Each row is followed by its group and then its class within the group.
[ -5.7   4.9 -31.5   7.1   4.7   7.5  -2.2 -36.1   1.7 -19.9  -1.0   8.4
  -3.6  -7.1  -4.3 -16.4  -4.9 -16.4  11.4  -5.4  36.7 -12.9   3.5 -12.3
   7.2] | Z498 Z526
[ -0.5   9.1 -11.4  -3.5  -4.5  12.8  20.5  10.8   0.2   0.2 -12.5   1.4
  22.0   2.2   7.4  20.2   7.3   1.4  -0.8 -13.4  -3.3 -21.2  11.8 -10.9
  -9.2] | Z808 Z134
[  8.9   3.4  12.7   8.2   6.6  -4.2  10.5   9.9 -13.4  -5.3  13.1  -5.0
  18.9   2.5   6.4  18.1  -5.1  20.1 -15.0   8.3  -0.3 -21.6  10.6  -5.6
 -18.6] | Z808 Z134
[ 15.2  12.5  13.2  16.7  11.1  -6.5  16.2  -7.0  -6.0  11.8   4.6   1.8
   8.9  -7.1  17.2  18.6  -0.8  18.5  -8.1  -5.4   8.1  -1.2  16.5  -1.1
 -13.0] | Z808 Z134
[  9.9   6.9  -0.8  -0.1  24.6  -4.3  12.2  18.8 -23.8  -2.6  -1.7  -5.9
   1.7  -3.2  15.5  30.9  -3.2   4.0  -2.4 -21.1   6.5 -15.9   4.3   0.7
 -19.6] | Z808 Z542
[ -2.8   2.4   6.9  -7.6  -2.7  -7.7  -1.0   9.6  -9.2  14.4   6.5  -4.1
 -11.2   7.8  -7.7  16.5  11.3  14.9  -2.7 -21.6 -27.6  -5.9   2.3 -19.1
 -19.0] | Z573 Z837
[-12.8   6.1 -27.8 -20.1  -6.4  -1.4  12.4  22.5  -2.0  12.4 -20.4  -7.8
 -13.5   9.5  -4.0  29.9  18.6  -6.6  25.0 -57.6 -10.3 -15.7   8.3 -32.8
  -5.3] | Z573 Z837
[ 22.9  17.2  10.3  10.2   5.8   5.2  20.3  -2.7  -6.7   1.7  18.6   0.5
  25.4   3.7  19.8   7.4  -7.1  18.2  -9.3  11.3  20.5   2.1   9.4  10.2
 -10.5] | Z808 Z134
[-17.6   4.8 -36.8  -1.8   2.8   6.1  -0.7 -22.3   7.2  -7.9 -17.5   4.3
 -11.1 -16.7   1.5 -15.6   2.2  -5.2  27.1 -28.2  26.2   5.9   5.1  -4.9
  24.5] | Z498 Z460
[ -2.9  17.4 -17.4  -5.8   6.2  13.0  12.3 -22.3  28.0  -5.4  11.1  -4.7
  13.0  -9.2  -2.7   0.1  -7.4  18.6   5.3   2.5  20.7  -6.5  -0.5  -2.5
  11.4] | Z498 Z526
[ 12.0   2.2 -17.4 -13.5  -7.6   6.7   6.7 -23.1   0.4 -11.3  -4.6  -2.4
  -8.6 -16.8  -8.1 -14.8 -19.6 -14.9  24.1  -1.4  17.8 -11.0   5.7  -0.1
  17.8] | Z498 Z460
[ -0.4  -5.2  11.5  -2.2 -16.0  -1.9  14.1  26.6 -13.2   5.6  14.5  -1.4
 -14.3   4.9   4.5  20.8  16.9  15.6 -13.7 -23.9 -23.5  10.3   4.9 -18.9
  -8.8] | Z573 Z837
[  0.3  -3.1 -35.7   9.9   7.0   7.2   5.7 -21.4  -2.6  -7.1  -8.7  -6.7
   4.4 -17.2  31.5  -0.3   0.0  -7.0  13.1 -13.9  27.9 -13.2   8.0   3.6
  10.8] | Z498 Z526
[ 12.9   1.5   4.8   4.9   1.9   9.9  37.3   7.2 -17.4   2.3  -8.0  -6.5
   6.3   0.4  -2.6 -19.8   3.2   6.3  10.6   2.0  -6.6  -4.4  16.4  -7.4
 -22.5] | Z808 Z134
[ -7.9  10.7 -19.6 -33.7  -0.2   3.3  14.4  13.5  12.2  12.2  10.2  -6.4
  11.5   2.6   5.8  41.4   9.0  18.0 -10.8 -15.2  -8.5 -30.7  13.7 -38.8
 -11.3] | Z573 Z837
[-25.7   3.8  -6.1   9.2   6.8  16.8 -12.7 -19.7  30.0  -6.1 -11.5  -0.6
  -4.9  -7.7   2.5 -17.6  -5.0  -3.6  30.6 -19.6   9.0   9.8  -0.2   6.6
  13.3] | Z498 Z526
[ -6.9   8.7  -9.9  19.0  31.8   0.9  16.9  10.2 -16.4   6.5 -13.6  -2.5
   1.8  -2.8   7.0  35.1  -1.0  -5.2  -7.4 -32.2  22.8 -23.9   2.5  -6.8
 -14.4] | Z808 Z484
[  1.2  25.9 -18.1   9.1  12.5  14.1  17.6   1.1  19.1  -9.0   9.6  -4.6
  22.7  -1.3  16.0   3.7  -2.1   3.4   3.7 -10.7  10.2 -37.2  10.0 -20.1
 -10.9] | Z808 Z542
[-14.7  -4.0 -19.0 -13.1   1.7  -0.4 -17.8 -11.8  13.2  -9.1 -34.7  -2.3
 -13.7  -4.3  -7.4  -0.9  -4.0  -3.9  14.2 -32.5  17.1   8.9 -10.0  -2.0
  21.9] | Z498 Z857
[ -4.5   5.4 -27.8   0.1 -16.6  -2.1  -1.9   0.9  24.6  -5.6 -35.4 -13.2
   7.5   0.2 -17.0 -25.9  -5.4 -15.7  16.2 -14.9   9.2  -8.7   4.0 -11.8
   8.1] | Z498 Z857
[ -6.2  15.3 -12.7  -6.2  -3.7 -12.9   8.9   1.2 -24.1   3.7  -6.4   6.8
 -18.1  -2.1   0.4  29.6  16.0  -5.9  -9.9 -32.8   8.1 -13.6   8.6 -26.4
  -2.6] | Z573 Z606
[ -9.6  17.9 -13.6 -10.4 -14.2   3.6  11.3  -6.3  10.4   7.7  18.8 -12.7
  -2.3   4.9   1.4  21.1  12.3  13.9  -2.5 -29.6  -9.4 -23.3  12.6 -35.3
 -11.6] | Z573 Z837
[-23.3  12.7 -27.6   4.2  -5.0  17.8  -0.3 -37.5  17.8  -5.5   9.1  -3.2
   1.4 -17.5   8.1 -12.6   1.2  -4.7   4.0  -4.8  26.0 -22.8   7.0 -30.1
  20.4] | Z498 Z526
[-13.1  17.2  -9.7   8.3  35.9   8.7  12.6  12.4  -1.0  -2.4 -11.6  -1.2
  16.9  -3.3   3.5  33.4 -10.4   8.1   1.2  -9.2   5.2 -23.5   7.1  -2.6
 -13.7] | Z808 Z542
[ -5.4 -19.2 -34.9  -5.4   5.8  -3.2  -9.7  -3.1  -8.3 -10.5 -57.5   4.9
 -21.3 -10.7 -31.1 -14.7  -1.7 -36.4  19.6 -56.3  25.3   5.3 -15.6  14.1
  15.5] | Z498 Z460
[  2.7  10.2   6.5   4.3   8.6   3.6  18.4 -12.0 -25.1  -4.4 -13.2  -5.7
  12.0  -5.9  19.5  25.2 -10.6   2.1 -10.1 -21.8  26.8 -18.3  16.8  -6.8
 -11.6] | Z808 Z484
[  1.5  11.8   6.2   3.4  10.1  -5.3   5.2  16.7 -10.3   6.0  23.3  -4.5
  -7.3  -5.0  -1.4  33.2   3.7  16.4  -1.8 -20.1  -7.9 -11.5   7.7 -15.2
 -10.6] | Z573 Z837
[  4.8   5.2  16.9  -1.7   3.9   6.8  12.8  10.6  -5.4   9.2  -8.5   1.8
 -12.5   3.8  17.1  37.3  18.2  23.2  -5.6 -18.3  10.7   8.2   4.1 -33.1
   0.1] | Z573 Z606
[ 10.2  -5.6  14.0 -15.3   2.4 -22.7   1.9  19.5 -29.0  10.0  -0.4   0.8
 -28.8   3.6  -0.7  43.4  24.8   3.6 -14.1 -30.0 -11.9   3.7   4.2 -27.1
 -10.1] | Z573 Z837
[ -4.9  -9.4 -19.3  -5.4  -0.9  11.8  -8.0  -6.8   1.4  -0.2 -33.6   3.8
  -9.8 -11.4  10.2   2.8  -0.5 -13.9   6.2 -24.8  24.2   6.5  -3.0  20.6
  12.6] | Z498 Z526
[ -4.9   5.3   1.4   0.8  19.1  -7.2  14.8  -3.6  -9.9  -4.5   5.4 -10.2
  -3.3  -9.3   6.7  27.6  -6.3  -2.4  -4.3 -11.4  12.8 -26.1  20.6 -30.4
 -11.2] | Z808 Z542
[  7.7 -20.2   8.6  -7.7  11.8  -2.0   6.3  19.9 -66.3   7.6  -4.9  -6.6
 -40.9 -19.3  -4.0  25.3  21.4  18.1  15.3 -55.4  -4.5  18.3 -16.3  -8.2
  -8.6] | Z573 Z606
[ 14.7  -6.3 -22.2   1.0  -5.4   4.2   1.5 -11.7  -3.5   0.5 -13.8  -0.6
 -10.8  -3.0  -1.4  -8.3  -1.8 -11.7   2.3 -25.4  11.0  -2.5  -6.7   2.0
  11.5] | Z498 Z526

Each row is followed by its group and then its class within the group.
[  0.2  -2.6 -10.7  -0.7   0.3  10.2   6.3   0.0   7.2   5.8   2.0  -4.3
  -0.7  20.8  -0.6   1.5  -9.9   0.0 -17.6  -6.6   6.6  16.1   4.5  10.7
  11.6] | Z226 (76)
[ -2.4  13.4 -13.8   3.7 -11.8 -13.9  -8.6   7.6 -33.7  -3.1   4.6  -5.8
  14.8   1.5   7.0 -10.9  25.1 -11.0 -10.9   6.3 -11.3  10.3   6.2  24.2
   3.8] | Z576 (71)
[  3.5  -1.3  -6.4   5.8 -12.9 -15.5 -19.9 -14.5 -32.3  -2.6  -7.2  -9.7
  45.1   3.7  17.2  -8.9  36.3  -8.4   0.5   2.1 -21.5 -10.8  -1.8  21.1
   9.2] | Z576 (71)
[ -0.8   1.3  -9.7 -14.4  -5.5  -5.1 -16.2  10.3 -42.0  -2.8   2.8  -1.5
  35.7 -19.7  -1.8 -12.2  21.0 -13.6  21.0  15.9 -18.6   8.7   0.4  21.9
  -3.1] | Z576 (75)
[ -2.1  -4.5   2.3   1.9 -12.7  -4.5 -22.3   3.3 -31.0  -7.0  -5.8  -1.8
  19.4  -9.1   8.3  -4.8  24.9  -6.3   4.5  11.1 -14.5   4.9  -0.4  12.5
  -8.0] | Z576 (71)
[  7.3  -5.8  -9.3   4.1 -10.7 -11.3 -14.6  -5.3 -30.8  -3.3  -1.2  -8.7
  26.3   1.2   8.6  -6.8  30.2  -6.3   5.3  10.6 -16.8  -1.5   1.8  18.5
  -0.1] | Z576 (71)
[ -1.4  -1.7 -15.7  -7.0 -10.4   0.1  -5.7  -0.6 -16.8   1.3   0.2   3.6
  13.1  14.5   5.7 -11.6  12.1  -0.2 -21.7  -4.2  -1.8  21.8 -11.9  13.5
  13.5] | Z226 (74)
[  2.9  -1.7  -5.2  -4.9  -2.3   4.0  -3.4  12.1 -16.9  -3.1  -3.0  -2.5
  11.9   7.3   9.5  -9.6   3.0  -2.5 -19.0 -19.4  -2.2  11.5   3.1  17.5
   8.5] | Z226 (74)
[ -5.3  -0.4  -9.2  -9.5  -1.0   3.3  -0.4  -9.9 -28.5   1.0  -0.2  -3.3
  10.9  13.3   5.2  -9.4   9.9  -5.9 -20.6  -6.6 -20.9  18.7  -0.2  19.3
   8.1] | Z226 (74)
[  2.2  -3.5  -8.0  -8.5 -10.9 -13.2 -11.4  -5.2 -35.9   1.5  -1.0  -2.4
  37.5  -4.5   5.3 -16.7  24.1  -2.4  13.4   5.9 -10.1   6.1   2.6  11.1
  -0.2] | Z576 (75)
[  4.4   0.0  -7.5   0.4  21.3 -19.9 -16.7  -8.3 -33.3  -1.0  -3.4  -9.0
  43.1 -13.9  10.6 -10.1  34.0  -7.5   4.0   6.5 -19.8   0.1   2.6  21.9
  -0.4] | Z576 (71)
[ -1.6  -0.8  -7.7  -6.3  -5.4  11.6   0.1   6.7 -11.9   1.4  -2.3   2.3
   1.5   7.1   8.0  -8.0   6.4   7.6 -16.7  -3.6   1.6  16.1  -0.8   6.2
   6.8] | Z226 (74)
[  5.0  -4.8 -12.6  -2.2  -8.5 -10.0 -12.5  -8.5 -32.4   0.3  -4.1  -2.5
  38.0  -1.6   8.2  -5.9  23.6  -5.1   2.6   4.5 -16.5  -0.3 -13.4  12.8
   6.8] | Z576 (75)
[ -0.8   3.0  -7.7 -13.5  -8.6  14.3  -5.5  -0.4  -8.4  -0.4  -3.9   3.5
  10.2  14.9   3.8 -10.8  -1.3   8.2 -23.1 -10.7   9.3  21.0   0.6   8.4
   8.9] | Z226 (76)
[  6.5   0.2 -11.6  -3.2  -5.0   7.7 -10.1   3.3 -16.3  -1.3  -2.4   0.0
  18.4   6.9   7.6 -12.9   5.6   1.0 -15.3  -1.4  -1.8  21.0  -4.8  11.4
   8.0] | Z226 (74)
[ -7.1  -0.4 -11.7  -5.0 -11.3  13.8  -8.4  -6.8 -21.5  -1.8  -4.9  -0.7
  24.2  10.8  12.5 -12.3  10.5   9.9 -25.5 -14.4   5.7  23.8   3.9   8.8
  12.3] | Z226 (76)
[ -6.8   8.1 -13.8  -1.3  -1.7  22.1  -7.8  31.3 -21.0 -14.1   2.9  -5.1
 -22.0  -6.8  -1.6  -8.9  -3.6   1.8 -19.8   0.7   6.3  24.0   0.4  19.0
   4.5] | Z226 (74)
[ -4.8   8.6  -7.5  -3.0  -3.6  13.5  -9.6   8.9 -19.4  -5.7  -4.9   1.7
  -0.9  11.4   5.3  -6.4   2.2  -5.3 -35.0  -8.7  -3.0  22.8  -1.1  14.7
  10.8] | Z226 (74)
[  4.2  -6.2 -12.8   6.5  -8.9 -11.9 -16.9   1.1 -31.7  -3.6  -0.2 -11.7
  29.6  -9.5  11.0  -9.6  32.9  -8.2  11.1  18.6 -17.4  -1.4  -1.2  14.7
   1.5] | Z576 (71)
[  5.0  -2.1  -7.5 -11.7  -1.2   7.3  -8.0  -8.1 -18.4   0.7  -8.6   3.1
  12.3  13.8   5.9 -11.1   6.0  -2.6 -25.9  -8.2  -4.0   8.2  -0.1  17.2
   8.0] | Z226 (74)
[  5.7   4.0  -8.6  -6.2  -4.8  20.3  -1.6  10.2   4.9  -2.2  -1.6   5.4
  -0.9  19.5   5.0  -7.4 -12.0   6.4 -30.2  -8.4  11.5  17.4  -5.8   3.8
  13.0] | Z226 (76)
[  6.2  -1.1  -9.7   1.6 -12.8 -11.7  -7.4 -28.6 -20.7   1.3  -9.7   0.4
  42.4  30.4  21.6 -10.7  18.6  -2.4 -31.6  -1.4  -7.7   2.6  -0.1  15.5
  19.3] | Z226 (74)
[  0.0   5.8 -10.3  -5.6  -5.2   8.9 -12.3  -1.5 -26.4  -6.6  -6.0   2.5
   4.5   7.2  10.6 -10.1  18.4  -1.9 -28.0  -8.6  -4.2  17.6   2.9  13.3
   6.6] | Z226 (74)
[ -6.9  -5.1  -9.2  -2.3  -8.8  -8.3 -13.7   0.1 -36.5   1.5   0.0  -1.3
  40.1  -7.0  -0.4 -13.4  28.7 -14.3   6.3  13.0 -13.3   8.7   1.2  21.4
   3.2] | Z576 (75)
[  2.0  -3.6 -10.6   4.4 -15.0  -7.5 -13.0  -0.7 -33.1  -4.2  -1.6  -0.8
  25.0  -1.3   6.9  -8.8  24.6  -4.6  -2.1  14.4 -16.9   3.6  -0.4  12.7
   5.5] | Z576 (71)
[ -0.1   1.5  -9.5  -4.3  -5.4   8.4  -8.3  -6.6 -21.4  -1.7  -3.0   3.5
  13.5  17.9   8.9  -9.0   9.4   1.1 -22.5  -8.1  -2.2  17.9  -0.5  11.3
  10.0] | Z226 (74)
[  0.3  -0.6  -4.5  -7.7  -5.4   4.5  -3.3  -4.3 -26.1  -6.0  -1.2  -2.7
   6.0  11.3  11.8 -16.3  12.5  -7.9 -29.2 -21.1   1.7  14.4   1.2  22.8
  10.8] | Z226 (74)
[  1.5   1.0  -6.0  -3.0   0.4   4.5  -2.4  -2.9 -12.8  -0.4  -4.6   2.2
  10.5  14.7   4.0  -4.0   3.0   2.8 -20.5  -6.2   4.0   8.9  -3.2  10.0
  12.1] | Z226 (74)
[ -2.3  -2.8  -5.1  -8.8  -7.9 -14.6 -11.8  -4.5 -40.2   0.0   1.3  -6.4
  36.6 -19.4   2.0  -9.7  24.9  -3.1  20.0  10.2 -13.5   8.0   2.0  15.6
  -6.1] | Z576 (75)
[  7.9  -6.5 -10.0   6.8 -10.2  -6.6 -13.0  -2.0 -29.6  -5.1   3.4  -7.5
  27.5  -6.0  15.0  -5.9  29.7  -7.6   3.4  -0.5 -14.3   3.9   7.4  21.5
   8.9] | Z576 (71)
[  5.5  -7.4  -8.0   4.1 -13.5 -18.0 -17.0 -26.8 -33.0   6.0 -10.6  -6.5
  55.8   2.7  21.2  -9.7  41.5  -6.8   2.5   1.4 -20.1  -6.0   0.0  15.8
   8.8] | Z576 (71)
[ -4.0  -0.1  -4.6  -8.9  -5.1   4.0  -5.1  -8.0 -17.0  -1.3  -5.5   1.1
  10.0  -1.2   6.3  -9.5   4.9   2.1 -19.4  -9.8  -3.1  10.1  -2.8  11.3
  11.0] | Z226 (74)
[ -2.8  -1.3  -7.7  -5.7  -3.2  -4.5 -12.4   6.5 -35.8  -2.7   1.5  -6.9
  27.4 -13.4   4.5 -22.8  24.9  -3.7  16.3  14.9  -8.3  17.8   5.8  18.6
  -2.0] | Z576 (75)
[ -3.6  -0.3 -10.8  -4.6  -1.1   5.2  -6.4  -8.2 -21.6   2.6  -5.4  -1.6
   6.4  17.9   6.6 -11.7  13.3   0.7 -25.8  -6.9   0.9  19.7   1.4  19.4
   8.9] | Z226 (74)
[ -2.5  -0.3   0.9  -3.7  -9.7  -0.3 -10.6 -11.1 -24.2   1.8  -7.4   2.5
  14.2  18.0   8.0  -9.0  19.7   0.4 -30.8 -12.8  -2.6  18.9  -2.1  13.5
  14.2] | Z226 (74)
[  2.6  -1.2  -4.9  -1.7 -10.3   6.0 -18.7 -18.4 -17.6  -2.4  -1.0  -1.9
  11.9  12.1  11.3 -11.0  13.4   4.0 -25.3 -10.4  -2.9   6.7   0.2  -0.5
   9.6] | Z226 (74)
[  0.9   6.0 -15.8  -6.1  -6.3  17.2  -8.0  12.9 -20.8  -5.8   1.3  -3.7
  -1.0   4.1   7.6 -10.2   8.5  -2.1 -20.7  -2.2  -1.9  28.3   2.9  24.8
  13.5] | Z226 (74)
[ -5.9  10.4 -16.7  -9.4  -4.5  31.8  -4.0  26.0 -21.7  -5.1   2.5   5.1
 -20.0  -8.2  -2.1 -15.4  -1.5  12.3 -20.0  -1.1  12.8  42.0   3.9  17.2
  -3.5] | Z226 (76)
[  0.5   1.6 -14.7   1.3  -4.1  -5.3 -10.9 -13.3 -33.8  -7.2  -1.9  -5.3
  17.4   4.9  12.5 -13.5  26.1 -10.8 -14.2  -2.5 -14.8  -8.1   2.0  23.6
  16.4] | Z576 (71)
[  6.1  -1.1  -9.9   2.3 -10.4 -10.9 -15.4  -3.2 -20.1  -5.6  -6.6  -1.5
  38.2 -11.7  11.9  -8.8  26.7  -2.2  15.9  -0.8 -12.9   1.7   8.9  11.0
  -3.9] | Z576 (71)
[  2.8  -1.4 -20.4  -6.4   3.3   9.3   1.7  -2.9  -7.8  -3.5  -2.8   0.6
  10.9  21.3   9.5 -11.1  -4.6  -1.6 -34.5 -13.6   3.3  16.0   0.3  17.3
  14.6] | Z226 (76)
[  3.9  -5.7 -10.1  -2.9  -4.9  12.9   6.0 -11.0   1.3   5.9  -4.3  -6.2
  11.4  46.3   5.6  -4.3  -3.0  -5.3 -37.7 -16.3   2.0   9.6  -4.8   8.7
  31.8] | Z226 (76)
[  7.1   0.0  -9.1  -2.3   0.7   8.0  -6.9  -4.0  -3.2  -1.1  -6.8  -0.6
  22.8  19.1   6.2  -7.7   1.4  -0.2 -25.3  -7.3   3.1   4.1  -4.1   5.6
  10.1] | Z226 (76)
[  1.1  -1.8  -2.1   2.6  -5.3  -9.9  -9.5  -4.8 -23.4  -3.5  -2.0  -4.6
  21.6  -6.6   4.7  -4.0  21.9  -4.6   7.6   2.8 -13.8  -3.2   8.9   8.0
   1.6] | Z576 (71)
[ -6.0   0.3 -15.6  -4.3  -9.2   2.0 -11.7   3.9 -32.7  -2.5   0.1  -6.4
  29.5 -26.9   9.2 -14.5  23.0  -4.6  21.9   9.3  -9.5  14.8   3.1  15.5
   1.0] | Z576 (75)
[  2.5  -2.2  -6.9   0.0 -10.9  -8.8 -24.0  -5.7 -31.5  -6.9  -3.7  -3.2
  37.0 -16.7  13.9  -9.9  34.7   0.6  16.7  21.1 -14.9  -1.5   3.1  11.6
   0.1] | Z576 (71)
[  1.8  -3.2  -5.3  -4.2  -9.2  -6.5  -6.6  -4.6 -13.1  -1.7  -0.5  -5.6
  27.9  -4.1   2.6  -8.5  15.1  -4.0  12.2   8.9 -19.2   5.2 -10.6  -0.3
   0.6] | Z576 (75)
[ -0.3  -7.7 -13.9   8.2  -8.3  -3.3 -17.4   1.9 -42.2  -2.9  -8.4  -7.4
  30.2  -4.0  40.5 -14.2  29.0  -4.2   1.4  13.6 -15.8   7.6  -3.2  15.6
   8.3] | Z576 (71)
[  2.9  -0.7 -11.2  -7.4  -6.1   5.1  -8.0  -1.6 -26.8   1.6  -1.6  -3.5
  16.6  15.9   7.9 -13.2  12.7  -3.5 -27.2 -11.1   2.5  20.8   2.4  16.7
  13.2] | Z226 (74)
[ -2.1  -1.2 -12.4  -1.8 -17.1  -5.4 -18.5   2.7 -53.9  -7.3  -5.9  -2.4
  29.8  -5.1   8.6 -20.3  37.2  -0.7   1.7  13.4 -14.5  21.1   2.2  20.4
   5.8] | Z576 (75)
[  0.7  -1.1  -4.6  -6.4  -6.4  -5.9 -17.7   6.6 -40.0  -9.1  -2.8  -2.8
  21.2 -23.4  11.8 -12.2  30.0   5.8  19.6  18.5  -7.7  15.3   4.8  13.1
  -2.6] | Z576 (71)

Each row is followed by its group and then its class within the group.
[  4.7  10.0  -1.7  -2.5  12.9  -1.7 -17.5   6.4  11.3 -12.0   4.8   7.3
  12.2  -1.8   5.1   2.8 -27.1  -6.6  20.5  31.3  53.4 -24.2   3.9  -3.9
  -3.5] | Z451 M
[  2.2   5.6  -1.4  13.2  32.6  -5.1   4.3  -2.6  -2.1   5.2 -11.3   7.5
  23.8  -1.1  18.4  11.1   6.5  18.7  -4.9 -18.7  -2.3   0.7  -1.1   9.8
  -7.4] | Z731 D
[-11.7  -3.5  -3.5  11.8  31.7  12.2  27.3 -16.2  -6.2   3.7 -13.9  -3.5
   0.3   0.8  -9.1  -2.7  10.1  10.6   3.1 -19.0  16.4   9.7   1.9   5.3
   0.9] | Z731 D
[-12.1   7.6   3.9  38.9  49.2 -32.7 -15.2  -3.2   1.9  -0.3 -10.4  -2.4
  45.5  -1.5  16.8   4.5   2.3  16.7   9.2  11.3 -10.7 -11.8 -12.0  13.5
 -18.6] | Z731 T
[ 19.5  10.1  -7.2 -13.6  13.8  11.1 -16.1   6.6   6.7 -10.8   4.7   9.9
  -3.2   5.0  -3.7 -11.8 -24.3  -9.8  25.5  20.1  59.4 -11.2  11.4  -9.3
 -15.9] | Z451 M
[  2.5   4.4  -5.2  15.5  20.9  -3.8   6.1  -4.9  -3.7   3.3 -19.7  -1.9
   8.1  -1.6   3.5  -5.7   9.2  11.0   7.3   5.6   7.2   0.7  -5.2   5.3
  -7.1] | Z731 A
[ -9.6  -2.2  -0.5  23.4   4.5  10.5   1.1   2.6  -3.4  -2.0 -11.4   1.3
  23.7  -3.5  -4.8  -4.6   3.1 -19.9  12.4  16.0  34.4 -17.7  -0.4   7.2
   4.8] | Z451 K
